Below are the code and all the weights of a small trained network. Each question names an input and a class and asks about switching units off, where a switched-off unit gives its printed mean instead of its output.

import numpy as np


def w(rows, s, z=0):
    codes = np.array(rows[::2]) - 128.0
    scale = np.full(codes.shape[1], s)
    scale[-1] = z or s
    return codes * scale


def f(y):
    return np.maximum(y, 0)


def log_softmax(a):
    a = a - a.max(-1, keepdims=True)
    return a - np.log(np.exp(a).sum(-1, keepdims=True))


def net(x, mask):
    res = np.array(x, float).reshape(1, 7) / 4 @ E
    y = f(res @ A[0][:, :-1].T + A[0][:, -1])
    res = res + np.where(mask, y, B[0][:, -1]) @ B[0][:, :-1]
    return log_softmax(res[-1] @ U[:, :-1].T + U[:, -1])


A, B = {}, {}
E = w([
[2,77,98],'x0',
[154,128,121],'x1',
[95,73,113],'x2',
[187,152,40],'x3',
[147,148,136],'x4',
[227,72,71],'x5',
[150,128,200],'x6',
],0.0099)
A[0] = w([
[98,124,181,73],'N1',
[133,47,102,185],'N2',
[216,8,63,146],'N3',
[204,146,175,160],'N4',
[95,173,103,201],'N5',
[135,173,29,253],'N6',
],0.011,0.0068)
B[0] = w([
[189,14,82,160],'N1',
[110,208,99,191],'N2',
[35,164,40,245],'N3',
[232,213,222,214],'N4',
[2,151,194,184],'N5',
[55,206,186,246],'N6',
],0.0095,0.011)
U = w([
[98,118,199,92],'0',
[132,163,39,77],'1',
[137,73,75,23],'2',
[129,4,107,202],'3',
[226,110,168,104],'4',
[184,75,88,13],'5',
[110,148,176,232],'6',
[194,65,81,11],'7',
],0.017,0.012)

Each question gives the input, the list of numbers given to net, and the class t.
The units are the neurons (one row each of A and B). Each row of codes is followed by its name. A weight is (code - 128) times the scale printed after its matrix; where a second scale follows, it is the last column's (A, B and U).
mask holds one flag per neuron, in row order. A switched-off neuron (its flag False) gives its mean, the last column of its row in B, instead of its output. The means were averaged over made-up inputs and are rounded, as every weight is.
A unit's drop is (log p(t) with every unit on - log p(t) with that unit switched off) / (log p(t) with every unit on - log p(t) with every unit switched off).
The circuit of an input: a set's keep is (log p(t) with only the set's units on - log p(t) with every unit switched off) / (log p(t) with every unit on - log p(t) with every unit switched off). Starting from all 6 units, units are removed one at a time, each time the one whose removal leaves the highest keep (on an exact tie, the one counted first), for as long as the keep stays at least 0.8.
units of the circuit, in order: the units of the circuit, biggest drop first
top k neurons: the k neurons with the biggest drops, biggest first
drop when u is switched off: that unit's drop, to one decimal
input [3,0,-3,6,-4,0,-8], class 6: units of the circuit, in order	(N6)
input [7,-8,-6,-4,-4,7,6], class 3: top 3 neurons	(N6; N4; N5)
input [2,0,-1,-5,1,-5,6], class 3: units of the circuit, in order	(N1; N6; N4)
input [-8,3,-4,-8,-4,6,-4], class 4: top 2 neurons	(N4; N6)
input [7,-8,-1,-7,5,3,-4], class 3: units of the circuit, in order	(N6; N4)
input [5,5,8,-7,-4,-4,3], class 3: units of the circuit, in order	(N1; N6)
input [-6,4,-7,-4,-3,3,-3], class 4: units of the circuit, in order	(N4; N5)
input [8,-1,1,-8,-1,-8,-5], class 3: units of the circuit, in order	(N1; N6)
input [-7,-2,-8,0,0,0,-1], class 4: top 2 neurons	(N4; N3)
input [-4,-6,4,4,-3,5,8], class 1: top 2 neurons	(N3; N5)
input [4,3,-1,-7,-4,8,-3], class 1: top 2 neurons	(N2; N3)
input [3,-8,7,-7,-6,4,-5], class 3: drop when N4 is switched off	0.7
input [-6,8,5,0,-5,8,6], class 1: drop when N1 is switched off	0.0
input [8,-8,8,0,-2,4,-5], class 1: units of the circuit, in order	(N2)
input [-7,1,7,8,-3,2,6], class 1: drop when N3 is switched off	4.3
